Here is a tiny trained network, its code and every weight. The questions are about switching its units off for an input and a class, where a switched-off unit gives its printed mean instead of its output.

import numpy as np


def w(rows, s, z=0):
    codes = np.array(rows[::2]) - 128.0
    scale = np.full(codes.shape[1], s)
    scale[-1] = z or s
    return codes * scale


def norm(h):
    return h / np.sqrt((h * h).mean(-1, keepdims=True) + 1e-5)


def f(y):
    return np.maximum(y, 0)


def log_softmax(a):
    a = a - a.max(-1, keepdims=True)
    return a - np.log(np.exp(a).sum(-1, keepdims=True))


def net(x, mask):
    res = np.array(x, float).reshape(1, 6) / 4 @ E
    u = 0
    for l in range(2):
        y = f(norm(res) @ A[l][:, :-1].T + A[l][:, -1])
        res = res + np.where(mask[u : u + 8], y, B[l][:, -1]) @ B[l][:, :-1]
        u += 8
    return log_softmax(norm(res)[-1] @ U[:, :-1].T + U[:, -1])


A, B = {}, {}
E = w([
[127,76,87,207,104,68,149],'x0',
[90,219,153,158,102,166,118],'x1',
[87,125,87,102,170,182,247],'x2',
[80,26,172,172,82,204,125],'x3',
[86,222,114,169,115,147,168],'x4',
[126,32,79,151,153,107,194],'x5',
],0.011)
A[0] = w([
[102,143,151,118,167,105,146,7],'L0N1',
[142,6,130,96,149,126,133,2],'L0N2',
[115,138,137,91,130,108,175,95],'L0N3',
[130,153,106,99,161,133,216,55],'L0N4',
[116,86,121,121,118,56,136,107],'L0N5',
[162,74,118,185,136,29,139,51],'L0N6',
[95,55,140,216,98,183,160,17],'L0N7',
[134,94,106,178,131,94,130,93],'L0N8',
],0.023,0.0058)
B[0] = w([
[143,129,119,161,119,226,121,140],'L0N1',
[211,37,244,37,157,132,150,245],'L0N2',
[171,152,94,139,145,123,141,170],'L0N3',
[93,161,85,76,118,146,186,223],'L0N4',
[88,100,103,127,158,88,73,197],'L0N5',
[105,150,12,107,110,82,23,242],'L0N6',
[97,97,159,251,44,159,181,245],'L0N7',
[99,148,107,148,180,70,70,191],'L0N8',
],0.023,0.012)
A[1] = w([
[158,212,200,131,126,166,73,88],'L1N1',
[98,114,147,248,138,169,165,29],'L1N2',
[116,209,111,92,66,122,144,202],'L1N3',
[141,39,183,100,139,142,111,80],'L1N4',
[146,185,172,112,101,144,85,35],'L1N5',
[128,132,142,128,141,164,201,111],'L1N6',
[181,54,185,84,199,118,160,2],'L1N7',
[121,203,76,102,214,189,250,23],'L1N8',
],0.02,0.0039)
B[1] = w([
[66,203,214,138,134,49,96,189],'L1N1',
[104,150,135,228,78,167,142,208],'L1N2',
[137,95,176,64,155,224,126,225],'L1N3',
[252,207,95,108,124,91,244,207],'L1N4',
[108,140,179,107,87,153,101,169],'L1N5',
[151,134,82,205,159,117,47,187],'L1N6',
[182,60,235,90,141,123,192,202],'L1N7',
[100,156,42,79,211,241,168,253],'L1N8',
],0.021,0.014)
U = w([
[115,113,127,251,69,164,166,168],'0',
[239,71,160,88,146,94,186,173],'1',
[114,158,70,96,188,223,161,219],'2',
[106,195,204,113,128,126,97,7],'3',
[119,113,32,127,143,55,36,49],'4',
],0.017,0.0018)

Each question gives the input, the list of numbers given to net, and the class t.
The units are the neurons (one row each of A and B). Each row of codes is followed by its name. A weight is (code - 128) times the scale printed after its matrix; where a second scale follows, it is the last column's (A, B and U).
mask holds one flag per neuron, layer by layer. A switched-off neuron (its flag False) gives its mean, the last column of its row in B, instead of its output. The means were averaged over made-up inputs and are rounded, as every weight is.
A unit's drop is (log p(t) with every unit on - log p(t) with that unit switched off) / (log p(t) with every unit on - log p(t) with every unit switched off).
The circuit of an input: a set's keep is (log p(t) with only the set's units on - log p(t) with every unit switched off) / (log p(t) with every unit on - log p(t) with every unit switched off). Starting from the 12 units with the biggest drops (on a tie, the unit counted first), units are removed one at a time, each time the one whose removal leaves the highest keep (on an exact tie, the one counted first), for as long as the keep stays at least 0.8.
units of the circuit, in order: the units of the circuit, biggest drop first
most important unit: the unit with the biggest drop
top k neurons: the k neurons with the biggest drops, biggest first
top k neurons in layer l: the k neurons of layer l with the biggest drops, biggest first
drop when u is switched off: that unit's drop, to one decimal
input [0,-6,-3,-5,3,-5], class 3: units of the circuit, in order -> (L0N2; L0N7; L0N6; L1N8)
input [2,-4,-8,4,7,0], class 4: most important unit -> L0N6
input [0,4,-5,-2,0,1], class 3: top 3 neurons in layer 0 -> (L0N7; L0N2; L0N4)
input [-5,-3,-4,-3,-1,-1], class 3: top 2 neurons -> (L0N2; L0N4)
input [8,-1,2,2,-5,0], class 4: top 3 neurons -> (L0N6; L0N8; L0N5)
input [-8,6,-3,4,-1,-1], class 3: top 3 neurons -> (L0N2; L0N7; L0N4)
input [0,5,2,-7,-8,-5], class 3: top 3 neurons in layer 0 -> (L0N4; L0N2; L0N7)
input [1,-7,-7,4,5,-6], class 3: top 3 neurons in layer 0 -> (L0N7; L0N2; L0N5)
input [5,1,6,-8,-6,4], class 4: top 2 neurons in layer 0 -> (L0N6; L0N5)
input [3,2,0,-4,-2,-7], class 3: top 3 neurons -> (L0N2; L0N4; L0N7)
input [-2,8,4,3,-8,3], class 1: top 3 neurons -> (L0N2; L1N4; L1N7)
input [1,4,-4,4,-4,3], class 0: top 2 neurons -> (L0N7; L1N2)
input [-3,6,-7,6,-7,3], class 1: top 2 neurons -> (L0N2; L1N4)
input [0,-4,-8,0,-5,-3], class 4: most important unit -> L0N6
input [-1,3,-5,3,2,-3], class 3: top 2 neurons in layer 0 -> (L0N7; L0N2)
input [-1,-2,-6,3,4,-7], class 3: top 2 neurons -> (L0N2; L0N7)
input [-3,-4,8,7,2,1], class 0: top 2 neurons -> (L0N7; L1N2)
input [6,4,-6,4,-2,5], class 4: top 2 neurons -> (L0N6; L0N8)
input [-8,-5,-2,5,8,0], class 0: top 3 neurons -> (L0N2; L0N4; L0N6)
input [4,-7,-2,-2,-5,-8], class 4: units of the circuit, in order -> (L0N6)
input [-8,-4,-2,4,4,-8], class 3: top 3 neurons -> (L0N2; L0N7; L0N4)
input [-3,4,-3,1,-2,8], class 1: drop when L0N2 is switched off -> 3.1
input [-5,1,-7,7,-3,8], class 1: drop when L0N2 is switched off -> 6.0
